Here is a tiny trained network, its code and every weight. The questions are about switching its units off for an input and a class, where a switched-off unit gives its printed mean instead of its output.

import numpy as np


def w(rows, s, z=0):
    codes = np.array(rows[::2]) - 128.0
    scale = np.full(codes.shape[1], s)
    scale[-1] = z or s
    return codes * scale


def norm(h):
    return h / np.sqrt((h * h).mean(-1, keepdims=True) + 1e-5)


def f(y):
    return np.maximum(y, 0)


def log_softmax(a):
    a = a - a.max(-1, keepdims=True)
    return a - np.log(np.exp(a).sum(-1, keepdims=True))


def net(x, mask):
    res = np.array(x, float).reshape(1, 5) / 4 @ E
    u = 0
    for l in range(2):
        y = f(norm(res) @ A[l][:, :-1].T + A[l][:, -1])
        res = res + np.where(mask[u : u + 3], y, B[l][:, -1]) @ B[l][:, :-1]
        u += 3
    return log_softmax(norm(res)[-1] @ U[:, :-1].T + U[:, -1])


A, B = {}, {}
E = w([
[93,90,223,193,83],'x0',
[127,236,206,101,130],'x1',
[113,125,37,248,103],'x2',
[199,81,186,229,135],'x3',
[209,125,204,150,29],'x4',
],0.011)
A[0] = w([
[179,246,71,117,172,73],'L0N0',
[112,198,123,190,246,2],'L0N1',
[199,188,1,140,163,81],'L0N2',
],0.0079,0.004)
B[0] = w([
[104,101,84,22,99,230],'L0N0',
[108,172,150,146,176,178],'L0N1',
[47,6,67,86,119,254],'L0N2',
],0.015,0.0035)
A[1] = w([
[56,160,159,59,220,102],'L1N0',
[146,188,159,153,254,2],'L1N1',
[28,67,149,103,175,95],'L1N2',
],0.0086,0.0085)
B[1] = w([
[111,54,154,253,140,252],'L1N0',
[87,173,113,75,173,137],'L1N1',
[78,161,51,128,133,240],'L1N2',
],0.014,0.0041)
U = w([
[249,105,199,221,99,23],'0',
[189,194,229,44,117,63],'1',
[112,169,134,174,196,84],'2',
[165,93,213,104,110,191],'3',
[205,212,101,155,193,2],'4',
[112,109,147,214,102,128],'5',
[77,75,42,50,156,203],'6',
],0.016,0.0099)

Each question gives the input, the list of numbers given to net, and the class t.
The units are the neurons (one row each of A and B). Each row of codes is followed by its name. A weight is (code - 128) times the scale printed after its matrix; where a second scale follows, it is the last column's (A, B and U).
mask holds one flag per neuron, layer by layer. A switched-off neuron (its flag False) gives its mean, the last column of its row in B, instead of its output. The means were averaged over made-up inputs and are rounded, as every weight is.
A unit's drop is (log p(t) with every unit on - log p(t) with that unit switched off) / (log p(t) with every unit on - log p(t) with every unit switched off).
The circuit of an input: a set's keep is (log p(t) with only the set's units on - log p(t) with every unit switched off) / (log p(t) with every unit on - log p(t) with every unit switched off). Starting from all 6 units, units are removed one at a time, each time the one whose removal leaves the highest keep (on an exact tie, the one counted first), for as long as the keep stays at least 0.8.
circuit, biggest first: the units of the circuit, biggest drop first
unit that matters most: the unit with the biggest drop
top k neurons: the k neurons with the biggest drops, biggest first
drop of u: that unit's drop, to one decimal
input [-4,5,-7,6,-6], class 2: unit that matters most : L1N0
input [-3,-6,-3,5,1], class 3: circuit, biggest first : L1N2, L0N2
input [-1,-4,-7,5,-2], class 3: top 2 neurons : L0N2, L0N0
input [-3,-1,-1,-2,6], class 3: top 2 neurons : L1N2, L0N1
input [3,5,-1,-3,-6], class 2: top 2 neurons : L1N0, L0N2
input [6,5,1,-2,-8], class 2: top 2 neurons : L0N2, L0N1
input [-6,4,-1,8,1], class 3: top 2 neurons : L1N2, L0N0
input [-2,3,8,3,2], class 6: top 2 neurons : L0N2, L1N0
input [7,3,1,-4,-7], class 5: drop of L0N2 : 0.2
input [6,0,-1,-1,-6], class 5: drop of L0N0 : 0.1
